Look-ups in named tables: a row name and a column name give one cell, copied from the table.

Table lop
         kupesul  fepeme  ner  nop  dov  buzot  par  bazedut  vakupe  git
vepizo        38     202   87   78  218     86   69       63     175  158
ripunod      151     103  197  150  166    180   49      161      79   66
pib           71     190  107   57   61     59   75       59     180  204
samaf         65     169   75   79   51    222  186       51     207   54
pava         145     109  207  203  187    181  103      206      64   50
memu          32     130  111  181  176    164  122      175     182   50
beso          78      46  134  107   76    109   54       77     194  245
nuri         157      48  180  203  196    196  138      185      41  132
sem           66     129  194  166   90    113   64      203     183   59
refikeg       92     186   77   88   64     51  204       85     205   83
ponu          57      84  148  213  144    210   62      143      78  191

What is the git of sem in lop?
59
What is the bazedut of refikeg in lop?
85
What is the nop of nuri in lop?
203
What is the nop of pib in lop?
57
What is the dov of ponu in lop?
144
What is the buzot of nuri in lop?
196
What is the vakupe of refikeg in lop?
205
What is the bazedut of samaf in lop?
51
What is the git of pava in lop?
50
What is the buzot of memu in lop?
164
What is the buzot of refikeg in lop?
51
What is the nop of vepizo in lop?
78
What is the ner of pava in lop?
207
What is the par of refikeg in lop?
204
What is the bazedut of pib in lop?
59
What is the par of ponu in lop?
62
Row with the largest nop: ponu

rir
         vaz  lig  kor  mobanu  kot  vafom  rol
gizi      73  128  192      72  135    132   86
bogide   168  133  118     144  127    116  174
feped    135  103  200     114  166    148  116
modasam   93  102  145      75  163     66   75
kivagi   111  162   75     151  127     82  129
nikil     48  120  219      87  174    173   32

What is the mobanu of kivagi in rir?
151
What is the kot of modasam in rir?
163
What is the rol of bogide in rir?
174
What is the lig of feped in rir?
103
What is the kor of gizi in rir?
192
What is the rol of nikil in rir?
32
What is the vaz of feped in rir?
135
What is the vaz of modasam in rir?
93
What is the vaz of bogide in rir?
168
What is the rol of modasam in rir?
75

fibit =
,lak,sok,vifaso,nizab,zut
muni,0.27,0.33,0.75,0.23,0.36
ditapod,0.74,0.71,0.90,0.63,0.38
duk,0.52,0.31,0.39,0.20,0.14
nivunag,0.77,0.75,0.37,0.48,0.30
gakari,0.24,0.27,0.39,0.39,0.42
dosogil,0.71,0.71,0.88,0.64,0.39
nus,0.62,0.72,0.84,0.61,0.44
futesa,0.23,0.33,0.66,0.22,0.41
nofu,0.61,0.72,0.85,0.60,0.43
lun,0.31,0.36,0.80,0.21,0.25
ponafid,0.68,0.72,0.87,0.60,0.41
nul,0.31,0.32,0.38,0.46,0.39
fuzodu,0.24,0.22,0.35,0.08,0.13
navu,0.77,0.67,0.50,0.66,0.17

What is the zut of muni in fibit? 0.36
What is the vifaso of duk in fibit? 0.39
What is the vifaso of nofu in fibit? 0.85
What is the nizab of duk in fibit? 0.20
What is the lak of nus in fibit? 0.62
What is the vifaso of navu in fibit? 0.50
What is the sok of futesa in fibit? 0.33
What is the nizab of navu in fibit? 0.66
What is the vifaso of nivunag in fibit? 0.37
What is the vifaso of gakari in fibit? 0.39
What is the nizab of muni in fibit? 0.23

reg:
        rakud  gov  mifisu  sepenif  bugar  somaf  fabopip  defi  bef  lobonup
buki      132  159     129      192    148    156      153   141  193      147
gove      133  188     162      107    157    126      118   152  124       93
relevo    135  169     147      157    134    134      169   202  141      104
nebiz      94  180     189       90    141    186       72   159   90      107
mura       34  114     170      123    153    145      123   177   91      129
zuta      127  200     135       61    135    100      116    95  118      142

What is the defi of buki in reg? 141
What is the lobonup of mura in reg? 129
What is the somaf of zuta in reg? 100
What is the gov of relevo in reg? 169
What is the mifisu of mura in reg? 170
What is the rakud of gove in reg? 133
What is the bugar of gove in reg? 157
What is the rakud of relevo in reg? 135
What is the defi of zuta in reg? 95
What is the somaf of relevo in reg? 134
What is the gov of mura in reg? 114

Table satisag
        lagem  gul  bavoruf  sazubim  sevi  tudotut  sor  deki  bapav  gib
teve      101  222      137      229   158      129   46   129     79  136
vural     197  115        9      169   216       54   51   123     42  211
dek        65  242      233      186   131      158   92   177    114  121
nabobo    184  130       19      182   212       66   44   118     46  201

teve, sevi: 158
nabobo, sevi: 212
teve, tudotut: 129
dek, deki: 177
nabobo, tudotut: 66
vural, sor: 51
vural, lagem: 197
nabobo, sor: 44
nabobo, gul: 130
nabobo, deki: 118
vural, gul: 115
vural, tudotut: 54
nabobo, bavoruf: 19
nabobo, bapav: 46
dek, sor: 92
dek, gib: 121
nabobo, sazubim: 182
vural, sevi: 216

